Here is a tiny trained network, its code and every weight. The questions are about switching its units off for an input and a target symbol, where a switched-off unit gives its printed mean instead of its output.

import numpy as np


def w(rows, s, z=0):
    codes = np.array(rows[::2]) - 128.0
    scale = np.full(codes.shape[1], s)
    scale[-1] = z or s
    return codes * scale


def norm(h):
    return h / np.sqrt((h * h).mean(-1, keepdims=True) + 1e-5)


def f(y):
    return y / 2 * (1 + np.tanh(0.7978845608 * (y + 0.044715 * y**3)))


def softmax(a):
    e = np.exp(a - a.max(-1, keepdims=True))
    return e / e.sum(-1, keepdims=True)


def log_softmax(a):
    a = a - a.max(-1, keepdims=True)
    return a - np.log(np.exp(a).sum(-1, keepdims=True))


def net(x, mask):
    ids = ['ΓΛΞΩβεζθστψ'.index(c) for c in x.split()]
    T = len(ids)
    res = E[ids] + P[:T]
    r = norm(res)
    for j in range(3):
        rows = slice(2 * j, 2 * j + 2)
        q, k, v = (r @ M[0][rows].T for M in (Q, K, V))
        z = softmax(np.where(np.tri(T) > 0, q @ k.T / 2**0.5, -1e9)) @ v
        o = O[0][rows]
        res = res + np.where(mask[j], z, o[:, -1]) @ o[:, :-1]
    y = f(norm(res) @ A[0][:, :-1].T + A[0][:, -1])
    res = res + np.where(mask[3:11], y, B[0][:, -1]) @ B[0][:, :-1]
    return log_softmax(norm(res)[-1] @ U[:, :-1].T + U[:, -1])


Q, K, V, O, A, B = {}, {}, {}, {}, {}, {}
E = w([
[127,131,116,141],'Γ',
[124,129,113,135],'Λ',
[124,126,118,135],'Ξ',
[128,42,98,138],'Ω',
[107,167,53,159],'β',
[50,102,156,60],'ε',
[142,117,114,172],'ζ',
[170,126,1,132],'θ',
[74,203,186,125],'σ',
[170,104,201,120],'τ',
[191,106,156,198],'ψ',
],0.0024)
P = w([
[226,159,2,38],'0',
[34,79,161,196],'1',
[82,121,180,193],'2',
[222,173,58,55],'3',
[60,69,146,167],'4',
[113,137,164,172],'5',
[195,167,99,85],'6',
[72,67,139,142],'7',
[131,148,153,156],'8',
[174,161,121,111],'9',
[90,64,129,119],'10',
[130,144,152,162],'11',
[163,161,129,104],'12',
],0.0041)
Q[0] = w([
[93,141,112,92],'H0',
[173,167,183,159],'H0',
[232,197,252,142],'H1',
[155,74,150,160],'H1',
[110,222,41,108],'H2',
[77,123,104,192],'H2',
],0.014)
K[0] = w([
[119,115,177,84],'H0',
[118,47,68,169],'H0',
[23,8,59,61],'H1',
[155,38,147,158],'H1',
[7,208,57,111],'H2',
[146,141,56,212],'H2',
],0.011)
V[0] = w([
[175,143,87,234],'H0',
[55,179,197,139],'H0',
[104,169,12,221],'H1',
[254,21,134,210],'H1',
[105,212,170,87],'H2',
[197,135,132,211],'H2',
],0.0072)
O[0] = w([
[223,185,161,170,128],'H0',
[28,213,178,134,56],'H0',
[120,134,2,165,250],'H1',
[190,3,160,237,190],'H1',
[222,143,109,127,14],'H2',
[45,198,102,179,145],'H2',
],0.0045,0.0017)
A[0] = w([
[157,179,58,173,114],'N0',
[244,191,113,121,3],'N1',
[64,161,180,108,12],'N2',
[116,130,154,194,35],'N3',
[74,108,74,156,61],'N4',
[169,75,167,106,216],'N5',
[89,88,88,78,69],'N6',
[51,203,133,158,120],'N7',
],0.011,0.0029)
B[0] = w([
[80,167,168,43,220],'N0',
[247,189,101,239,241],'N1',
[226,141,104,107,167],'N2',
[88,121,56,176,182],'N3',
[208,133,142,18,239],'N4',
[71,249,140,94,215],'N5',
[110,77,187,212,181],'N6',
[90,156,166,209,253],'N7',
],0.011,0.0031)
U = w([
[254,168,29,143,162],'Γ',
[159,182,214,239,174],'Λ',
[30,226,165,87,151],'Ξ',
[98,176,148,6,156],'Ω',
[134,88,131,89,128],'β',
[128,97,106,96,95],'ε',
[129,122,117,116,22],'ζ',
[134,78,94,95,126],'θ',
[52,71,13,204,170],'σ',
[141,28,235,124,175],'τ',
[120,124,125,128,2],'ψ',
],0.0079,0.0038)

Each question gives the input, a string of symbols that net reads in full, and the target symbol t.
The units are the heads (2 rows each of Q, K, V and O) and the neurons (one row each of A and B). Each row of codes is followed by its name. A weight is (code - 128) times the scale printed after its matrix; where a second scale follows, it is the last column's (O, A, B and U).
mask holds one flag per unit, heads first, then neurons. A switched-off unit (its flag False) gives its mean, the last column of its rows in O or B, instead of its output. The means were averaged over made-up inputs and are rounded, as every weight is.
A unit's drop is (log p(t) with every unit on - log p(t) with that unit switched off) / (log p(t) with every unit on - log p(t) with every unit switched off).
The circuit of an input: a set's keep is (log p(t) with only the set's units on - log p(t) with every unit switched off) / (log p(t) with every unit on - log p(t) with every unit switched off). Starting from all 11 units, units are removed one at a time, each time the one whose removal leaves the highest keep (on an exact tie, the one counted first), for as long as the keep stays at least 0.8.
circuit, biggest first: the units of the circuit, biggest drop first
top k neurons: the k neurons with the biggest drops, biggest first
which heads matter: for each layer, one digit per head in row order, 1 if its drop is at least 0.15 and else 0, layers parted by /
input ψ ε ζ ε Ω β θ ζ, target Ω: which heads matter	010
input τ ε Ω Γ Ω ε Λ ε β, target Ξ: circuit, biggest first	[N0]
input ζ ζ Ω β β, target Ω: which heads matter	000
input Λ ε ε ε, target Ξ: top 2 neurons	[N1 N4]
input Λ ψ Ω β θ β Ξ θ ζ, target Ω: top 2 neurons	[N0 N1]
input ψ Ω ε Λ ψ β Ω θ θ ψ Λ, target σ: circuit, biggest first	[H1 H2 N1 N3]
input Ω β Ω θ Γ Ω Ξ ζ ζ Ω Γ ζ, target σ: circuit, biggest first	[N3 N1]
input Ξ Ξ ε ζ θ Ω β σ ε ε Γ, target τ: circuit, biggest first	[N4 N6 H0]
input ε Λ ε Λ θ Ξ, target Ω: top 2 neurons	[N0 N4]
input Ω ψ ψ β β, target σ: circuit, biggest first	[H1 N3 N1]
input Λ Λ ε τ θ, target Ξ: circuit, biggest first	[H1 N5]
input β θ ε Ξ Ξ, target τ: which heads matter	000
input Ω ε ε Ξ Ξ Ω Ω ψ, target σ: which heads matter	011
input Ω ε σ Λ Λ Ξ ψ ε, target σ: top 2 neurons	[N3 N0]
input Ξ ζ Ξ τ β Λ Ω ψ τ ε Λ, target Ξ: circuit, biggest first	[N1]
input Λ ε β β Ξ, target Ω: top 2 neurons	[N4 N0]
input Ω Λ τ Ξ ε Ω, target σ: which heads matter	001
input Γ β Λ, target Ξ: top 3 neurons	[N0 N1 N7]
input β τ Ω Ω Ξ Ω τ Ω β Ω Γ, target Ω: which heads matter	111
input Ξ Ξ ε ε, target Λ: which heads matter	101
input τ ψ Ξ Γ Γ τ Λ ε θ, target Ω: circuit, biggest first	[N0]
